Here is a tiny trained network, its code and every weight. The questions are about switching its units off for an input and a target symbol, where a switched-off unit gives its printed mean instead of its output.

import numpy as np


def w(rows, s, z=0):
    codes = np.array(rows[::2]) - 128.0
    scale = np.full(codes.shape[1], s)
    scale[-1] = z or s
    return codes * scale


def f(y):
    return y / 2 * (1 + np.tanh(0.7978845608 * (y + 0.044715 * y**3)))


def softmax(a):
    e = np.exp(a - a.max(-1, keepdims=True))
    return e / e.sum(-1, keepdims=True)


def log_softmax(a):
    a = a - a.max(-1, keepdims=True)
    return a - np.log(np.exp(a).sum(-1, keepdims=True))


def net(x, mask):
    ids = ['αβεηλξπψω'.index(c) for c in x.split()]
    T = len(ids)
    res = E[ids] + P[:T]
    u = 0
    for l in range(3):
        r = res
        for j in range(2):
            rows = slice(2 * j, 2 * j + 2)
            q, k, v = (r @ M[l][rows].T for M in (Q, K, V))
            z = softmax(np.where(np.tri(T) > 0, q @ k.T / 2**0.5, -1e9)) @ v
            o = O[l][rows]
            res = res + np.where(mask[u + j], z, o[:, -1]) @ o[:, :-1]
        u += 2
        y = f(res @ A[l][:, :-1].T + A[l][:, -1])
        res = res + np.where(mask[u : u + 4], y, B[l][:, -1]) @ B[l][:, :-1]
        u += 4
    return log_softmax(res[-1] @ U[:, :-1].T + U[:, -1])


Q, K, V, O, A, B = {}, {}, {}, {}, {}, {}
E = w([
[204,165,94],'α',
[150,74,137],'β',
[3,144,103],'ε',
[208,80,98],'η',
[158,100,104],'λ',
[97,105,194],'ξ',
[126,147,37],'π',
[159,85,138],'ψ',
[148,243,231],'ω',
],0.018)
P = w([
[119,244,202],'0',
[145,194,164],'1',
[136,143,149],'2',
[117,142,161],'3',
[112,28,76],'4',
[119,51,90],'5',
[69,2,84],'6',
[89,25,89],'7',
],0.0069)
Q[0] = w([
[154,211,213],'L0H0',
[255,112,187],'L0H0',
[190,23,190],'L0H1',
[123,160,95],'L0H1',
],0.0088)
K[0] = w([
[108,92,58],'L0H0',
[128,195,140],'L0H0',
[131,101,147],'L0H1',
[100,251,187],'L0H1',
],0.012)
V[0] = w([
[136,107,117],'L0H0',
[99,127,61],'L0H0',
[64,238,135],'L0H1',
[116,254,20],'L0H1',
],0.0074)
O[0] = w([
[29,209,53,89],'L0H0',
[90,48,171,96],'L0H0',
[82,120,48,251],'L0H1',
[88,77,2,243],'L0H1',
],0.0048,0.0023)
A[0] = w([
[139,119,69,142],'L0N0',
[208,73,121,255],'L0N1',
[153,163,173,66],'L0N2',
[4,182,71,90],'L0N3',
],0.011,0.0061)
B[0] = w([
[190,248,162,197],'L0N0',
[71,253,187,233],'L0N1',
[155,16,142,129],'L0N2',
[230,11,138,254],'L0N3',
],0.0067,0.0083)
Q[1] = w([
[254,96,179],'L1H0',
[102,136,75],'L1H0',
[83,126,204],'L1H1',
[55,129,165],'L1H1',
],0.0028)
K[1] = w([
[105,108,170],'L1H0',
[57,248,152],'L1H0',
[70,170,143],'L1H1',
[80,45,138],'L1H1',
],0.012)
V[1] = w([
[144,1,66],'L1H0',
[131,135,43],'L1H0',
[16,137,67],'L1H1',
[101,80,203],'L1H1',
],0.011)
O[1] = w([
[122,100,148,118],'L1H0',
[125,248,90,139],'L1H0',
[254,94,46,3],'L1H1',
[165,101,130,60],'L1H1',
],0.0086,0.0045)
A[1] = w([
[141,117,185,5],'L1N0',
[58,123,171,179],'L1N1',
[254,180,225,109],'L1N2',
[56,70,112,174],'L1N3',
],0.0098,0.0029)
B[1] = w([
[254,71,100,156],'L1N0',
[251,208,64,253],'L1N1',
[133,32,208,234],'L1N2',
[186,144,133,196],'L1N3',
],0.0094,0.0048)
Q[2] = w([
[59,132,204],'L2H0',
[207,171,254],'L2H0',
[180,200,89],'L2H1',
[125,101,183],'L2H1',
],0.0069)
K[2] = w([
[88,2,183],'L2H0',
[117,130,75],'L2H0',
[77,126,187],'L2H1',
[162,110,142],'L2H1',
],0.0092)
V[2] = w([
[67,136,50],'L2H0',
[228,172,67],'L2H0',
[2,167,148],'L2H1',
[223,115,30],'L2H1',
],0.0072)
O[2] = w([
[95,168,179,73],'L2H0',
[40,2,140,254],'L2H0',
[225,67,112,4],'L2H1',
[119,51,111,160],'L2H1',
],0.0095,0.0049)
A[2] = w([
[47,198,150,146],'L2N0',
[38,32,85,254],'L2N1',
[24,104,78,121],'L2N2',
[168,106,253,80],'L2N3',
],0.0077,0.006)
B[2] = w([
[82,150,206,174],'L2N0',
[46,131,130,255],'L2N1',
[234,197,88,175],'L2N2',
[168,69,1,205],'L2N3',
],0.0098,0.0083)
U = w([
[153,138,140,150],'α',
[139,90,130,15],'β',
[73,23,119,60],'ε',
[167,141,148,87],'η',
[72,152,249,251],'λ',
[112,100,172,119],'ξ',
[87,176,49,254],'π',
[143,119,99,21],'ψ',
[151,73,124,51],'ω',
],0.012,0.0048)

Each question gives the input, a string of symbols that net reads in full, and the target symbol t.
The units are the heads (2 rows each of Q, K, V and O) and the neurons (one row each of A and B). Each row of codes is followed by its name. A weight is (code - 128) times the scale printed after its matrix; where a second scale follows, it is the last column's (O, A, B and U).
mask holds one flag per unit, layer by layer, with each layer's heads first. A switched-off unit (its flag False) gives its mean, the last column of its rows in O or B, instead of its output. The means were averaged over made-up inputs and are rounded, as every weight is.
A unit's drop is (log p(t) with every unit on - log p(t) with that unit switched off) / (log p(t) with every unit on - log p(t) with every unit switched off).
unit that matters most: the unit with the biggest drop
k most important neurons: the k neurons with the biggest drops, biggest first
top k neurons in layer l: the k neurons of layer l with the biggest drops, biggest first
which heads matter: for each layer, one digit per head in row order, 1 if its drop is at least 0.15 and else 0, layers parted by /
drop of u: that unit's drop, to one decimal
input π ξ ψ, target ε: which heads matter => 01 / 10 / 10
input π π π ε, target ε: most important neuron => L0N3
input π π ξ ε π ψ, target λ: which heads matter => 00 / 00 / 10
input α ε ω ξ ε β ξ ω, target ε: which heads matter => 00 / 01 / 00
input π ω λ β π λ, target λ: 2 most important neurons => L0N3, L0N1
input β β ψ π α ξ π β, target λ: which heads matter => 00 / 00 / 01
input π ξ ξ, target ε: 2 most important neurons => L2N3, L1N2
input η ξ λ π ξ ε η λ, target λ: 2 most important neurons => L2N3, L0N1
input ξ π η λ π ω π ψ, target λ: which heads matter => 00 / 00 / 00
input α λ β β ξ ε, target ε: 3 most important neurons => L0N3, L0N1, L2N1
input α β ξ ξ, target ε: which heads matter => 01 / 11 / 10
input π ω ω π α, target λ: top 2 neurons in layer 0 => L0N1, L0N0
input π ξ η, target ε: 2 most important neurons => L1N2, L2N3
input α ψ π η, target λ: top 3 neurons in layer 0 => L0N3, L0N1, L0N2
input α β β ξ, target ω: top 2 neurons in layer 2 => L2N3, L2N1
input ξ π β ε ξ ε ξ ω, target ε: unit that matters most => L2N3
input ψ α ε α π β, target λ: 2 most important neurons => L0N3, L0N1
input β ξ β, target ε: top 2 neurons in layer 0 => L0N0, L0N2
input π π ξ β ξ ξ ω α, target λ: top 2 neurons in layer 0 => L0N3, L0N1
input π ξ ξ ψ, target ε: top neuron in layer 2 => L2N3
input α α π η, target λ: drop of L2H0 => 0.1
